Below is a small trained network, with its code and all its weights. Each question gives an input and a class and asks what happens when units are switched off, that is, made to give their printed mean instead of their output.

import numpy as np


def w(rows, s, z=0):
    codes = np.array(rows[::2]) - 128.0
    scale = np.full(codes.shape[1], s)
    scale[-1] = z or s
    return codes * scale


def f(y):
    return np.maximum(y, 0)


def log_softmax(a):
    a = a - a.max(-1, keepdims=True)
    return a - np.log(np.exp(a).sum(-1, keepdims=True))


def net(x, mask):
    res = np.array(x, float).reshape(1, 5) / 4 @ E
    y = f(res @ A[0][:, :-1].T + A[0][:, -1])
    res = res + np.where(mask, y, B[0][:, -1]) @ B[0][:, :-1]
    return log_softmax(res[-1] @ U[:, :-1].T + U[:, -1])


A, B = {}, {}
E = w([
[164,78,199,252,76,174,141,145,131],'x0',
[196,90,71,158,193,193,42,116,169],'x1',
[115,125,149,109,126,137,111,133,136],'x2',
[231,172,137,110,123,83,149,222,196],'x3',
[129,110,116,138,124,109,155,95,158],'x4',
],0.016)
A[0] = w([
[170,185,116,102,179,116,98,152,185,120],'N0',
[110,104,29,41,121,123,110,116,134,160],'N1',
[74,101,160,201,93,198,97,74,138,159],'N2',
[88,132,162,186,75,115,151,53,80,183],'N3',
[160,204,106,83,134,96,145,181,98,207],'N4',
[175,142,196,211,76,143,133,182,188,13],'N5',
[181,135,101,84,177,159,109,132,210,112],'N6',
[131,171,107,116,155,74,92,156,156,118],'N7',
[199,35,76,143,251,174,36,123,167,129],'N8',
[123,87,120,164,136,204,105,77,118,125],'N9',
[36,130,60,109,163,129,111,92,93,238],'N10',
[160,124,62,133,164,115,87,129,153,120],'N11',
[135,130,128,176,150,134,107,150,169,117],'N12',
[141,180,109,70,112,73,151,104,110,179],'N13',
[88,141,70,59,164,151,133,44,53,254],'N14',
[113,160,120,72,93,114,176,136,118,166],'N15',
[195,142,153,133,93,133,153,178,175,59],'N16',
[178,99,138,191,114,193,78,87,126,109],'N17',
[121,145,131,85,137,40,150,159,183,245],'N18',
[93,93,163,154,102,158,174,141,57,230],'N19',
[168,96,164,136,121,141,186,187,140,131],'N20',
],0.014,0.0071)
B[0] = w([
[207,160,80,67,135,141,110,122,162,187],'N0',
[178,129,82,111,152,156,106,144,199,205],'N1',
[130,118,117,188,85,129,122,105,65,210],'N2',
[105,81,183,173,62,154,161,143,90,204],'N3',
[110,122,139,56,134,130,166,106,156,206],'N4',
[107,157,188,203,129,92,88,161,177,217],'N5',
[217,141,73,126,155,153,109,114,166,192],'N6',
[166,140,79,89,150,152,179,128,133,171],'N7',
[109,180,37,174,180,165,46,118,114,253],'N8',
[75,139,95,203,107,137,80,92,91,193],'N9',
[113,134,193,251,68,117,42,184,220,219],'N10',
[188,129,97,163,159,158,128,102,167,177],'N11',
[118,153,130,154,126,147,89,105,131,165],'N12',
[111,114,110,64,135,87,171,131,144,201],'N13',
[101,146,189,191,117,58,99,179,226,235],'N14',
[76,122,114,76,139,82,177,140,139,193],'N15',
[119,140,120,132,155,101,85,170,244,192],'N16',
[98,151,104,212,128,132,73,117,104,205],'N17',
[138,144,120,59,184,88,225,153,127,212],'N18',
[110,123,165,165,51,111,172,121,76,201],'N19',
[50,104,182,139,81,112,120,187,165,184],'N20',
],0.011,0.03)
U = w([
[79,132,202,112,98,79,147,162,184,234],'0',
[117,129,121,153,144,129,70,160,180,29],'1',
[110,117,105,25,152,90,184,140,125,113],'2',
[170,164,77,72,154,183,147,83,150,76],'3',
[102,75,203,128,90,136,164,125,8,254],'4',
[67,150,99,148,112,145,105,50,43,32],'5',
],0.014,0.0028)

Each question gives the input, the list of numbers given to net, and the class t.
The units are the neurons (one row each of A and B). Each row of codes is followed by its name. A weight is (code - 128) times the scale printed after its matrix; where a second scale follows, it is the last column's (A, B and U).
mask holds one flag per neuron, in row order. A switched-off neuron (its flag False) gives its mean, the last column of its row in B, instead of its output. The means were averaged over made-up inputs and are rounded, as every weight is.
A unit's drop is (log p(t) with every unit on - log p(t) with that unit switched off) / (log p(t) with every unit on - log p(t) with every unit switched off).
The circuit of an input: a set's keep is (log p(t) with only the set's units on - log p(t) with every unit switched off) / (log p(t) with every unit on - log p(t) with every unit switched off). Starting from the 12 units with the biggest drops (on a tie, the unit counted first), units are removed one at a time, each time the one whose removal leaves the highest keep (on an exact tie, the one counted first), for as long as the keep stays at least 0.8.
circuit, biggest first: the units of the circuit, biggest drop first
most important unit: the unit with the biggest drop
k most important neurons: the k neurons with the biggest drops, biggest first
drop of u: that unit's drop, to one decimal
input [1,8,-3,-8,2], class 5: 2 most important neurons -> (N9; N2)
input [6,0,0,-8,-4], class 4: circuit, biggest first -> (N3; N19)
input [1,-3,7,8,-8], class 0: most important unit -> N5
input [0,2,3,8,-3], class 3: 2 most important neurons -> (N10; N14)
input [1,8,-8,-6,-6], class 5: 2 most important neurons -> (N9; N2)
input [6,1,0,-8,-7], class 5: 2 most important neurons -> (N9; N17)
input [4,1,4,0,-2], class 5: 2 most important neurons -> (N14; N10)
input [-4,0,3,-7,1], class 0: 2 most important neurons -> (N8; N14)
input [-5,0,3,8,7], class 2: 2 most important neurons -> (N18; N8)
input [7,1,1,-1,-2], class 5: drop of N17 -> 0.1
input [-7,0,5,5,-5], class 2: drop of N18 -> 0.1
input [4,0,-1,3,-2], class 0: drop of N8 -> 0.9
input [0,-2,-7,2,-8], class 2: drop of N14 -> 0.2
input [1,0,7,-2,4], class 4: most important unit -> N8
